Here is a tiny trained network, its code and every weight. The questions are about switching its units off for an input and a class, where a switched-off unit gives its printed mean instead of its output.

import numpy as np


def w(rows, s, z=0):
    codes = np.array(rows[::2]) - 128.0
    scale = np.full(codes.shape[1], s)
    scale[-1] = z or s
    return codes * scale


def norm(h):
    return h / np.sqrt((h * h).mean(-1, keepdims=True) + 1e-5)


def f(y):
    return y / 2 * (1 + np.tanh(0.7978845608 * (y + 0.044715 * y**3)))


def log_softmax(a):
    a = a - a.max(-1, keepdims=True)
    return a - np.log(np.exp(a).sum(-1, keepdims=True))


def net(x, mask):
    res = np.array(x, float).reshape(1, 6) / 4 @ E
    u = 0
    for l in range(3):
        y = f(norm(res) @ A[l][:, :-1].T + A[l][:, -1])
        res = res + np.where(mask[u : u + 4], y, B[l][:, -1]) @ B[l][:, :-1]
        u += 4
    return log_softmax(norm(res)[-1] @ U[:, :-1].T + U[:, -1])


A, B = {}, {}
E = w([
[2,178,200],'x0',
[95,77,30],'x1',
[66,150,71],'x2',
[136,253,123],'x3',
[209,126,128],'x4',
[61,99,155],'x5',
],0.0047)
A[0] = w([
[175,109,193,251],'L0N1',
[61,8,11,114],'L0N2',
[131,118,18,150],'L0N3',
[19,174,133,108],'L0N4',
],0.014,0.0022)
B[0] = w([
[120,153,61,180],'L0N1',
[142,2,200,254],'L0N2',
[179,145,254,192],'L0N3',
[109,222,145,207],'L0N4',
],0.021,0.0092)
A[1] = w([
[254,108,110,2],'L1N1',
[198,141,101,146],'L1N2',
[191,132,93,90],'L1N3',
[228,138,100,127],'L1N4',
],0.016,0.0033)
B[1] = w([
[112,255,241,249],'L1N1',
[151,99,131,222],'L1N2',
[127,95,171,182],'L1N3',
[167,114,151,254],'L1N4',
],0.018,0.0025)
A[2] = w([
[124,111,148,198],'L2N1',
[77,241,250,163],'L2N2',
[233,169,101,216],'L2N3',
[168,164,118,4],'L2N4',
],0.011,0.0028)
B[2] = w([
[140,109,115,150],'L2N1',
[117,90,56,255],'L2N2',
[103,4,135,170],'L2N3',
[39,124,206,125],'L2N4',
],0.018,0.01)
U = w([
[156,171,235,2],'0',
[9,225,10,158],'1',
[144,38,184,243],'2',
],0.011,0.0038)

Each question gives the input, the list of numbers given to net, and the class t.
The units are the neurons (one row each of A and B). Each row of codes is followed by its name. A weight is (code - 128) times the scale printed after its matrix; where a second scale follows, it is the last column's (A, B and U).
mask holds one flag per neuron, layer by layer. A switched-off neuron (its flag False) gives its mean, the last column of its row in B, instead of its output. The means were averaged over made-up inputs and are rounded, as every weight is.
A unit's drop is (log p(t) with every unit on - log p(t) with that unit switched off) / (log p(t) with every unit on - log p(t) with every unit switched off).
The circuit of an input: a set's keep is (log p(t) with only the set's units on - log p(t) with every unit switched off) / (log p(t) with every unit on - log p(t) with every unit switched off). Starting from all 12 units, units are removed one at a time, each time the one whose removal leaves the highest keep (on an exact tie, the one counted first), for as long as the keep stays at least 0.8.
units of the circuit, in order: the units of the circuit, biggest drop first
top k neurons: the k neurons with the biggest drops, biggest first
top k neurons in layer l: the k neurons of layer l with the biggest drops, biggest first
drop of u: that unit's drop, to one decimal
input [-3,2,7,-7,8,0], class 0: units of the circuit, in order => [L0N3]
input [-8,-3,5,-1,6,-7], class 0: top 3 neurons => [L1N1 L0N2 L0N4]
input [8,8,8,0,7,-2], class 0: top 3 neurons => [L0N3 L2N3 L0N4]
input [-2,4,7,8,5,-6], class 0: top 4 neurons => [L1N1 L0N3 L0N2 L0N4]
input [-6,6,-1,3,7,-6], class 0: top 2 neurons => [L1N1 L0N2]
input [2,-5,-4,3,-4,-3], class 1: units of the circuit, in order => [L0N2 L0N3]
input [3,5,8,-2,7,1], class 0: top 3 neurons => [L0N3 L2N2 L2N3]
input [-7,-3,-6,-5,7,-6], class 0: top 2 neurons in layer 0 => [L0N2 L0N4]
input [3,7,8,8,7,1], class 1: top 3 neurons => [L0N2 L0N4 L2N2]
input [-5,3,2,5,8,-8], class 0: top 3 neurons => [L1N1 L0N2 L0N4]
input [3,1,-6,0,6,8], class 1: top 2 neurons => [L0N3 L0N2]
input [-8,-7,7,6,1,-4], class 0: top 2 neurons => [L0N4 L1N1]
input [-4,6,6,2,7,-5], class 0: top 2 neurons => [L0N3 L1N1]
input [-8,3,2,-3,3,-8], class 0: units of the circuit, in order => [L1N1]
input [-4,0,1,0,5,-6], class 0: drop of L0N4 => 0.4
